Below are the code and all the weights of a small trained network. Each question names an input and a target symbol and asks about switching units off, where a switched-off unit gives its printed mean instead of its output.

import numpy as np


def w(rows, s, z=0):
    codes = np.array(rows[::2]) - 128.0
    scale = np.full(codes.shape[1], s)
    scale[-1] = z or s
    return codes * scale


def norm(h):
    return h / np.sqrt((h * h).mean(-1, keepdims=True) + 1e-5)


def f(y):
    return y / 2 * (1 + np.tanh(0.7978845608 * (y + 0.044715 * y**3)))


def softmax(a):
    e = np.exp(a - a.max(-1, keepdims=True))
    return e / e.sum(-1, keepdims=True)


def log_softmax(a):
    a = a - a.max(-1, keepdims=True)
    return a - np.log(np.exp(a).sum(-1, keepdims=True))


def net(x, mask):
    ids = ['αβγδεηπστφψω'.index(c) for c in x.split()]
    T = len(ids)
    res = E[ids] + P[:T]
    q, k, v = (norm(res) @ M[0].T for M in (Q, K, V))
    z = softmax(np.where(np.tri(T) > 0, q @ k.T / 2**0.5, -1e9)) @ v
    res = res + np.where(mask[0], z, O[0][:, -1]) @ O[0][:, :-1]
    y = f(norm(res) @ A[0][:, :-1].T + A[0][:, -1])
    res = res + np.where(mask[1:9], y, B[0][:, -1]) @ B[0][:, :-1]
    return log_softmax(norm(res)[-1] @ U[:, :-1].T + U[:, -1])


Q, K, V, O, A, B = {}, {}, {}, {}, {}, {}
E = w([
[133,150,111,119,122],'α',
[144,122,115,135,127],'β',
[134,140,128,144,141],'γ',
[142,133,132,131,151],'δ',
[129,158,122,110,127],'ε',
[142,128,116,92,103],'η',
[142,124,121,109,139],'π',
[148,142,149,129,130],'σ',
[2,156,203,124,87],'τ',
[146,163,122,135,111],'φ',
[142,132,110,121,103],'ψ',
[131,148,128,124,134],'ω',
],0.0062)
P = w([
[58,142,163,143,94],'0',
[172,239,115,139,110],'1',
[185,233,119,132,118],'2',
[172,251,115,134,120],'3',
[173,246,117,128,122],'4',
[171,254,120,126,126],'5',
[180,248,127,121,112],'6',
[195,248,111,135,130],'7',
],0.0015)
Q[0] = w([
[79,55,129,144,137],'head 1',
[61,2,135,171,138],'head 1',
],0.0093)
K[0] = w([
[251,170,78,126,156],'head 1',
[255,174,76,110,172],'head 1',
],0.0074)
V[0] = w([
[96,134,158,41,241],'head 1',
[129,115,113,2,75],'head 1',
],0.0054)
O[0] = w([
[103,183,132,2,215,218],'head 1',
[24,127,38,145,144,254],'head 1',
],0.0057,0.002)
A[0] = w([
[138,143,204,220,189,207],'neuron 1',
[111,158,137,68,224,149],'neuron 2',
[130,1,141,200,54,2],'neuron 3',
[141,159,95,202,20,102],'neuron 4',
[85,143,70,144,144,120],'neuron 5',
[43,120,153,74,141,139],'neuron 6',
[79,163,12,132,146,99],'neuron 7',
[202,171,218,77,133,230],'neuron 8',
],0.0053,0.0019)
B[0] = w([
[111,114,108,55,61,152],'neuron 1',
[169,155,142,217,141,239],'neuron 2',
[118,254,158,130,164,144],'neuron 3',
[91,114,167,41,204,172],'neuron 4',
[172,96,143,111,89,172],'neuron 5',
[198,154,54,184,123,170],'neuron 6',
[189,87,161,88,78,234],'neuron 7',
[60,47,95,182,159,254],'neuron 8',
],0.0049,0.0035)
U = w([
[151,92,153,7,98,253],'α',
[175,160,211,192,41,93],'β',
[177,11,194,137,112,164],'γ',
[177,114,182,126,255,189],'δ',
[221,183,95,115,60,85],'ε',
[93,59,15,113,58,106],'η',
[101,225,31,63,191,67],'π',
[32,13,120,138,162,99],'σ',
[130,142,122,147,125,16],'τ',
[121,221,210,93,138,141],'φ',
[20,187,129,179,65,245],'ψ',
[109,119,95,195,179,82],'ω',
],0.0087,0.0016)

Each question gives the input, a string of symbols that net reads in full, and the target symbol t.
The units are the heads (2 rows each of Q, K, V and O) and the neurons (one row each of A and B). Each row of codes is followed by its name. A weight is (code - 128) times the scale printed after its matrix; where a second scale follows, it is the last column's (O, A, B and U).
mask holds one flag per unit, heads first, then neurons. A switched-off unit (its flag False) gives its mean, the last column of its rows in O or B, instead of its output. The means were averaged over made-up inputs and are rounded, as every weight is.
A unit's drop is (log p(t) with every unit on - log p(t) with that unit switched off) / (log p(t) with every unit on - log p(t) with every unit switched off).
The circuit of an input: a set's keep is (log p(t) with only the set's units on - log p(t) with every unit switched off) / (log p(t) with every unit on - log p(t) with every unit switched off). Starting from all 9 units, units are removed one at a time, each time the one whose removal leaves the highest keep (on an exact tie, the one counted first), for as long as the keep stays at least 0.8.
units of the circuit, in order: the units of the circuit, biggest drop first
unit that matters most: the unit with the biggest drop
k most important neurons: the k neurons with the biggest drops, biggest first
drop of u: that unit's drop, to one decimal
input γ β σ ψ ψ ψ π ψ, target γ: units of the circuit, in order	(head 1; neuron 8)
input π π α α δ β π β, target π: units of the circuit, in order	(head 1)
input η φ ε π ψ δ, target η: units of the circuit, in order	(head 1; neuron 7)
input σ ψ β β δ π, target σ: units of the circuit, in order	(head 1; neuron 8; neuron 6)
input α α π β, target α: units of the circuit, in order	(head 1; neuron 4; neuron 8; neuron 2)
input ψ ε ε, target ψ: units of the circuit, in order	(head 1; neuron 3; neuron 4)
input η σ δ σ, target η: units of the circuit, in order	(head 1; neuron 7)
input ε π β σ, target ε: units of the circuit, in order	(head 1; neuron 7; neuron 4)
input ω η σ ψ π β ψ ω, target ω: units of the circuit, in order	(head 1; neuron 8; neuron 4)
input δ γ ψ ω α ω, target δ: units of the circuit, in order	(head 1; neuron 8)
input ε β η ψ η π, target ε: units of the circuit, in order	(neuron 7; neuron 4)
input φ δ η α δ ω, target φ: 4 most important neurons	(neuron 4; neuron 3; neuron 8; neuron 7)
input α π δ α π φ ψ, target α: 2 most important neurons	(neuron 4; neuron 8)
input ω ψ η η δ π π, target ω: most important neuron	(neuron 8)
input ψ ψ ψ η, target ψ: 3 most important neurons	(neuron 3; neuron 4; neuron 8)
input σ δ ψ ε π ψ ψ, target σ: 2 most important neurons	(neuron 8; neuron 7)
input δ γ π, target δ: 2 most important neurons	(neuron 8; neuron 7)
input ω ψ ψ η π, target ω: drop of head 1	1.0
input φ φ β φ ψ φ φ, target φ: 2 most important neurons	(neuron 4; neuron 3)
input α π ψ α φ δ, target α: drop of neuron 2	0.1
input π ψ η ψ σ η α σ, target π: drop of head 1	2.0
input φ γ β, target φ: unit that matters most	neuron 3
